After every row comes one of two labels: whether the row has a hidden trait. Each part has its own trait and labels.
In the rows, 128 means zero.
[169 135 153 134 128 200 156 127 138 130 121 164 120 129 177 128 239 164
 159 155 192 175 136 131 132 145 125 148 151 129 157 126 129 113 222 215
 123 137 132 127 132 139 141 128 124 188 131 127 146 157 145 101 128 129
 128 123 231 148 153 121] -> (43)
[125 163 140 138 139 135 198 128 135 129 125 125 125 132 141 129 149 128
 129 126 128 129 131 128 137 128 137 135 127 129 131 154 129 152 129 125
 143 127 143 128 135 129 136 127 161 128 128 127 129 148 134 162 127 136
 128 150 131 144 141 128] -> (43)
[121 161 129 148 150 152 118 128 158 133 125 123 119 129 138 127 163 129
 130 124 126 150 133 130 155 127 124 149 127 129 135 157 128 148 131 123
 122 140 133 215 143 120 156 131 145 125 129 130 131 197 134 119 175 131
 129 177 123 120 116 132] -> (38)
[127 142 128 142 148 132 129 127 143 131 126 128 126 128 134 128 134 128
 128 127 128 140 129 131 131 128 128 134 128 128 129 146 128 125 131 123
 127 141 129 180 135 126 136 128 146 128 128 127 128 174 134 123 156 127
 129 157 124 127 129 132] -> (43)
[121 174 159 140 143 150 143 127 144 130 146 124 121 129 191 128 168 128
 130 126 129 147 145 126 199 127 133 187 128 129 133 155 129 170 153 124
 123 142 138 131 141 122 156 140 130 131 137 149 145 147 126 193 159 135
 128 197 130 121 122 142] -> (38)
[149 133 152 127 129 127 162 128 131 128 128 133 129 128 165 128 123 127
 132 141 155 133 133 129 154 130 133 128 136 128 131 127 128 131 181 172
 128 139 133 126 128 133 128 128 134 149 131 134 142 130 128 137 129 130
 128 133 175 129 151 135] -> (43)
[120 153 128 149 150 251 122 139 155 133 120 144 148 129 139 127 232 134
 130 137 131 160 132 125 124 134 122 151 126 131 136 146 142 115 123 118
 121 129 134 204 139 122 142 126 165 131 128 126 129 233 153 102 154 129
 136 127 141 145 116 120] -> (43)
[126 141 134 132 146 134 132 128 147 131 150 126 127 128 137 128 154 128
 129 155 126 152 129 138 160 128 127 136 128 128 129 139 128 126 147 127
 126 148 130 165 134 127 147 132 125 129 129 141 127 154 129 119 161 129
 128 162 125 126 123 137] -> (38)
[126 137 131 132 138 136 127 128 142 130 128 127 126 128 128 128 134 128
 130 149 135 153 129 135 146 128 127 131 128 128 128 133 128 126 141 131
 128 145 130 132 132 127 137 129 126 128 128 135 130 141 131 122 144 128
 128 148 140 126 126 135] -> (38)
[124 157 130 150 167 174 120 137 161 136 122 125 134 129 139 128 163 127
 129 125 126 152 133 132 131 127 125 143 128 130 131 159 138 146 125 124
 123 140 132 255 142 122 152 127 158 130 129 127 129 232 141 109 181 128
 135 162 126 124 119 128] -> (43)
[120 174 143 145 149 154 121 128 155 130 135 121 120 129 160 127 169 131
 128 124 127 149 134 128 176 127 129 166 127 129 134 156 130 164 127 123
 126 140 132 174 141 122 158 134 137 129 130 139 133 172 134 152 169 133
 128 186 122 125 116 137] -> (38)
[130 140 128 133 139 168 126 130 136 128 130 140 130 128 127 128 138 129
 128 129 140 137 125 131 129 132 129 124 128 128 126 133 130 133 129 129
 130 139 127 154 132 129 126 128 144 128 128 129 128 154 137 131 142 128
 130 137 152 130 131 131] -> (43)
[107 176 148 148 131 217 108 126 160 134 109 115 104 131 191 126 255 129
 133 123 121 192 147 124 177 125 122 202 126 132 146 139 132 101 140 116
 111 134 143 119 145 111 171 129 120 131 132 134 137 215 147  86 157 135
 128 164 108 107  96 121] -> (38)
[127 187 158 143 139 131 255 128 131 128 127 128 127 139 166 134 133 128
 128 126 127 120 144 128 169 128 149 149 128 128 129 172 129 221 124 127
 168 129 157 124 140 130 133 132 172 132 128 127 144 121 130 242 130 144
 128 183 129 129 159 138] -> (43)
[123 156 142 140 131 158 177 127 131 129 124 131 124 130 134 129 174 129
 128 126 138 139 130 127 129 127 135 135 128 129 132 143 129 129 132 127
 140 126 142 126 135 133 137 127 159 131 128 126 128 138 139 145 130 135
 128 138 142 160 146 125] -> (43)
